Each row is followed by its group and then its class within the group.
[  3   3 -10 -26  15  -4   0  -5  -1   6  -5  -2  -4 -15  -4   1   4 -21
   4   5 -35  -7   7  14 -10   4   3  -3  14  13  11   1  -3  15   0   0
   2  -3   8  -2  -1  -1   6  28   5  -4   5  -7   3   9   8   1  -2  -9
  25   6   3  15 -10   0  -3  -2  10   0 -10  -7 -23   0  -4   0  -6]
Z > Ls
[  8  -4  -5 -24  18  -5   1  -2   1   8   3   0  -7 -11  -4  -4   0 -20
   0   0 -36   5   9  21   4   0  -1  -6   9  29  18  -2  -8  17   5   2
   1  -4   8  -3  -1  -6  16  31   3   1   6 -10  -1   5   9   5   1 -13
  27   8   0  15  -9  -1  -1  -2  10  -1  -6  -4 -31   2   6   2  -7]
Z > Ls
[ -4  -3 -15 -11  10   9   0  -4   1   6  -4   7  -5   7  -2   2   3  -9
  -7  -2  -3  -4  24  12   1  -1  12  -7  27  14  -1 -11 -12  -4   1   2
   2  -4   1   5   2   3   5   8   3   9 -11  -4  -5   7  -5   1   2   0
   3   7   0   8  -6   2  -2  -3   7   4   2  -5 -16   5   0   0   1]
Q > rf
[ -7  -1 -10 -30  27   6   0  -4  -5   9  -2  -7 -10  10  -4  -5   2 -23
  -2   4 -44  -2   0  28   8   4  25 -11  33   0  11   3 -18   8  11   5
  -3 -10  11  -8  -1  -1   9  38   8  22 -14  -9  -1  14  -3  -1  -2  -8
  23   8 -11   8 -12   1  -7  -4  10   0   0 -13 -46  15   3  -1   0]
Q > rf
[ -6  -5  -8  -8   9 -23  -7 -11   6   3   5   2  -1  12   1   2   6  -8
 -11   5  14   0  43  18   0  -2  19  -9  26  29   5 -14 -11  -9   3   6
  -3  -8   3   9   1   5  10  12   9   8  -6  -4  -2   8  -5   0   4   2
  -2  -4  -5  11  -9  -1  -2  -5  13   8  11  -1 -12   2  -4   6  -2]
Q > mh
[-11  -6  -7  -9   9   9  -4  -3   1   4  11  -4  -1  15  -3   4   1 -14
 -10   2   7  -8  25  14   0  -4  13  -9  18  10   7  -8 -10  -7   8   9
  -6  -4   5   5   2   5  10  14   5   7  -5  -6  -6   7  -4   2   4   0
  -4   3   0   6 -12  -1  -5  -5  16   9   5  -3 -20   2  -3   1  -1]
Q > mh
[ -8  -4  -2 -13   6   5   1  -7  -1  -6   2  11  -1   7   0   3   4  -6
  -5   5  -3   3  23  13   4  -4  12  -8  28  -4   3  -5 -13 -10   4   4
   1  -6   5  -4   0   5  -1   5   6  14 -11  -1  -5   6 -10  -1   1   4
  -8   4  -1   6  -5  -2  -5  -5   7   2   3  -1 -14   3   1  -5   3]
Q > mh
[  5  -1   1 -13  15  -3  -3  -2  -4   4  -3  -3  -2  -6  -1  -2  -1 -12
   7  -1 -13   6  16  20   4   3   2  -5  -9  28  11   0  -9  14   2   4
  15  -1   4   8  -2   2   4  25  -1   1   7  -3   1  11  11   2  -1  -7
  19   4   8   8  -8  -3   4   4   6   0  -2  -6 -24  -2   1   5  -4]
Z > mb
[ -4   1   5  -6   5   2   0  -2  -2   4  -2   6  -6   1   0   1  -1 -10
  -4  -1  -5   0   2   9  -1   0  11  -5  -6 -14   5  -1 -11 -11   7   8
  -3  -6   0  -2  -3  -9  -4   9   4  11  -9   2  -1   9   7   2  -1  -1
   9   3  -1   3  -2   1  -3   2   5  -3   1  -3 -21   4   0  -2  -1]
Q > Dg
[ -3  -1   2  -3   9   5  -1  -2   2   6 -11   8  -4  18  -3   1   2  -7
  -1  -1   4  -9  12  11   2   0   8  -8   0 -10   2  -2 -11  -4   7  10
   0  -3   3   0  -5   2  -3   9   4  11 -13   1  -1   8   2   2   5   3
  -1   5   2   4  -3   3  -2  -1  15   4   5  -3 -18   2  14  -3   1]
Q > Dg
[  5  -1  -9 -20  14  -7   2  -6   0   8   8   2 -10  -8  -8   0   1 -16
   2   4 -27   3  22  18   4   3  -3  -7  22  44   8   0  -2  21  -3  -1
  -5  -4  11  -2   1  -8   9  22   3  -1   9 -14   2   3  -2   0  -8 -10
  27  16   7  17 -10   3  -5   2  10   5  -7  -6 -20  -2   0   1  -4]
Z > Ls
[  2   0  -1 -17  15   4   0   1  -1   7   3   2  -5 -13   1   1   1 -12
  -2   0 -15   2   6  15   5   1  14  -7  14   5   3  -2 -10   6   4   5
  -3  -9   5  -5  -2   1   4  20   4   7  -7 -10   0   8   1   6  -2  -4
  11   4   2   7  -7   5  -4  -2   9   2  -4  -3 -29   2   3   0   5]
Q > rf
[ -2  -3  -8 -18  19   7  -1 -11   4  10   3   5  -8  10  -4   2   1 -18
  -9   5  -5  -4  33  20   7  -4  20  -9  25  12   7  -8 -15  -3   0  11
  -5  -6   9  -9   0   3   5  20  11  14 -12  -2  -6  10  -3   1   3  -7
   5  11   1   8 -10   0  -3  -3  10   6  -1  -7 -29   4   0  -3   4]
Q > rf
[  4   5   5 -11   7  -4  -3  -2  -7   6  -2  18  -7  -5   0   2  -2  -8
  -1  -3 -15  -4  11  12   6   4  15  -5   0 -28   2   2 -19   2   7   9
  11   0  -2  -2  -2  12  -4  11  -3   9 -15   2  14   7  -1   2  -4  -2
   4   0   0   1  -3   3  -3  -4   7   0   0  -7 -21   6  -3  -8   3]
Q > Dg
[  1   0  -3 -22  14  -6  -3  -4   2   2   0 -10  -1  -5  -5   1   2 -13
 -15   0 -30   3   6  16   0   1  16  -6  16   3  10   0  -4  10   8   3
  -3  -8   8   2  -1  10  -6  22  -1   5  -2  -8   2   9   1  -2  -6 -16
  19   5   1   7  -7   2  -3  -3   8  -8  -4  -7 -20  -2  -4   2  -4]
Z > mb
[  0  -2  -6  -1  -1   4  -2 -10   2   1   6  21 -14   2  -2   4   2   3
  -3  12  11  -5  40   4   8   3  -1  -4  46  21  -6  -8  -5  -7  -4  -1
  -2  -3   5  -6   1  -2   4 -19   8   6   0  -8  -3  -2 -24   0  -3   9
 -10   4   2   6  -5   4  -6  -1  17  10  -3   1   2  -2   1  -5   7]
Q > rf
[ -3  -3  -2 -13  10  -2  -8 -10   1   5   4   2  -8  12   0   5   0 -12
  -9   1   9   0  46  19   0  -3  15 -13  34  29   3 -14 -11  -5   4   3
   0  -6  11   5  -5   7   8  14   8  11  -3  -3  -5  13  -6  -1   1   0
   0   2   1  12 -10  20  -5  -5   8   6   4  -1 -14   1  -4   0  -2]
Q > mh
[ -3   3  -4 -21  14  -3   6   0  -5   7  -7  -5  -2  -3  -2  -2  -7 -19
   1   0 -42  -3 -11  22  -3   6  12  -7   5   4  12   5  -6  16   8   4
  -4  -3   5  -4  -1  -1   3  29   0   8  -6  -7   1   4   6  -3   1 -11
  24   4   1   6  -6   3  -2   0   8  -2  -7  -8 -32   5   5  -1  -1]
Z > rh
[ -7  -2  -2  -8   7  10  -3  -4   2   7   1  -2  -3  16  -2   0   3 -11
  -8  -1   4   1  28  12   2  -2  22  -9  17   6   4  -6 -15 -10   9   3
  -6  -6   0   5   5   7   1  14  10  16  -8  -1  -7  12  50  -3  -3   0
  -6   5   2   2  -6   2  -2  -4   6   3   6  -2 -19   1  -3   1   0]
Q > mh
[  1   0   5   5  -5   3  -6  -4   2  -4  -1  11   3   4   0   2  -3  -1
  -4   8  29   2  30   7   2   0   5  -2  -3   4  -3  -6 -10  -9   1   4
   5  -3  -2   2   1   7  -3  -4  -2   5  -1   5  -1   1  -2   0   0   8
 -10   1   1  -1   3  -1  -7  -1   8   4   5   7   7  -3  -3   2   6]
Q > Dg
